cols: K R C A X
Siz: [120  57 125 153 136]
Pelo: [150  77 119 140 143]
bib: [ 97  88 162 141 128]
Tif: [ 66  93 137 156  99]
maz: [ 97 140 150 144 122]
bufar: [186 123 110 113 158]
Senu: [186 123 110 113 146]
bamov: [139 112 123 137 153]
Subir: [148 134 136 120 148]
fos: [220 202 104  86 155]
tetuk: [131 103 139 137 130]
pofo: [156 169 116 111 136]
down: [110 110]  C
down: [139 148 220 131 156]  K
down: [143 128  99 122 158 146 153 148 155]  X

cols: P F E N Y B V U
foz: [173 159  78 102 136  79 171  38]
zok: [ 93  91 104 144 167  44 112  91]
sovi: [173 159  78 102 136  79 129 170]
zake: [167 149 117 121 127 105 121  93]
fer: [150 157  99  99 126 112 172  64]
Pab: [173 159  78 102 136  79 129  38]
lud: [135  96 125 141 112  87 100 125]
key -> tag
[38] -> q_981
[102] -> q_755
[170] -> q_775
[93] -> q_523
key sovi 7:   q_775
chg sovi: [173 159  78 102 135  79 129 170]  4, [136]
chg sovi: [173 159  78 102 136  79 128 170]  6, [129]
down: [93 64 38]  U

cols: J T Z D
makot: [129 158  64  88]
fefo: [194 111 134 180]
sigaf: [127 125 161 129]
davir: [116 128  92 107]
fetav: [117 176 159  66]
vofor: [106 188 103  37]
fof: [126 121  98  93]
minu: [102 148  95  98]
chg fetav: [117 175 159  66]  1, [176]
key -> tag
[127] -> q_771
[194] -> q_23
[120] -> q_438
[126] -> q_964
[129] -> q_182
[121] -> q_703
key fof 0:   q_964

cols: H G W S
pogin: [ 78  40 183 184]
mif: [217 119 167 179]
saz: [ 35 116  85 214]
Tuzad: [215  39 223  55]
gebo: [129 198 190 152]
mel: [144 195 114 126]
bif: [211 183 184  94]
toma: [ 88 180  91 119]
tuv: [214 212 163 213]
Mup: [182 149 103 111]
gufe: [ 34 127  76  46]
chg pogin: [ 78  41 183 184]  1, [40]
chg mif: [217 118 167 179]  1, [119]
Table of tags by key:
[85] -> q_291
[116] -> q_87
[214] -> q_664
[76] -> q_867
key saz 2:   q_291
[217 119 167 179]  mif
[214 212 163 213]  tuv
down: [ 78 217  35 215 129 144 211]  H
chg saz: [ 35 116  84 214]  2, [85]

cols: zol kulis Dekat Tar bopet fimo Mek rizu diful gevok
tun: [145 115 110 204 202  70 115  99 111 129]
tefo: [145 115 110 204 202  70 115  99  95 134]
siru: [142 137 110 216 195  76 133 106 103 118]
chg tefo: [145 115 110 204 202  70 115 100  95 134]  7, [99]
chg siru: [142 138 110 216 195  76 133 106 103 118]  1, [137]
down: [70 70]  fimo
[145 115 110 204 202  70 115  99  95 134]  tefo

cols: bupo sidut kufa Vav zaro daba
nul: [115 110 102 112 164 156]
zanu: [144 169 149 106 139 144]
Kozom: [187  97 129  86 179 138]
sudet: [119 105  82 112 171 140]
Gumu: [129 102  80 143  91 183]
sov: [157 151 158 135  91 101]
Gine: [137 126 148 105 137 110]
fub: [102 147 125 150  88 108]
fufar: [166 136 152 103 143 109]
lekeb: [104 132 142 174  97 130]
Mot: [213 110 140  94 203 146]
key -> tag
[158] -> q_159
[130] -> q_949
[102] -> q_843
[148] -> q_27
[149] -> q_591
[129] -> q_168
[101] -> q_387
[80] -> q_34
[81] -> q_583
key Gumu 2:   q_34
chg Mot: [213 110 140  94 202 146]  4, [203]
down: [106  86 112 143 135 105 150]  Vav
[166 136 152 103 143 109]  fufar
down: [135 105 150]  Vav
chg Mot: [213 110 140  94 204 146]  4, [203]
[115 110 102 112 164 156]  nul

cols: bazor vuven Lolug Kek
mes: [117 142 189  84]
zanab: [101 130 215 113]
vite: [ 84  78 208 121]
tags:
[208] -> q_719
[142] -> q_605
[141] -> q_285
[188] -> q_610
[189] -> q_818
[207] -> q_365
[117] -> q_585
key mes 2:   q_818
chg mes: [117 142 189  85]  3, [84]
[117 142 189  84]  mes
[ 84  78 208 121]  vite
down: [189 215]  Lolug

cols: Far Bar Zifif Negi ludo zom
kizi: [ 65  63 125 167 118 123]
Zezo: [ 74  98  51 143 106  80]
Bas: [178 159  84 153  94 173]
fida: [130 122 140  70 193 147]
mef: [ 77  78  81 145 121 102]
peziv: [217 167  85 203 180  54]
Viduk: [143 136  68  90  70 152]
peran: [125 110 145 162 131 101]
momi: [186 145 167 177 170  66]
Tubus: [137 137 174 136 188 110]
Teka: [ 79 116  48 123 156 132]
Kimu: [137 102 178 175 144  52]
key -> tag
[132] -> q_51
[123] -> q_382
[101] -> q_74
[100] -> q_968
[111] -> q_600
[102] -> q_228
[110] -> q_729
[124] -> q_62
key peran 5:   q_74
chg fida: [131 122 140  70 193 147]  0, [130]
chg peran: [125 110 145 162 132 101]  4, [131]
[217 167  85 203 180  54]  peziv

cols: nebu vug rekif poge
zem: [129 109 125 150]
Safov: [129 109 152 100]
bol: [129 109 164 100]
chg bol: [129 109 163 100]  2, [164]
chg bol: [129 109 165 100]  2, [164]
Table of tags by key:
[126] -> q_383
[164] -> q_363
[151] -> q_313
[150] -> q_84
[125] -> q_179
key zem 2:   q_179
down: [150 100]  poge

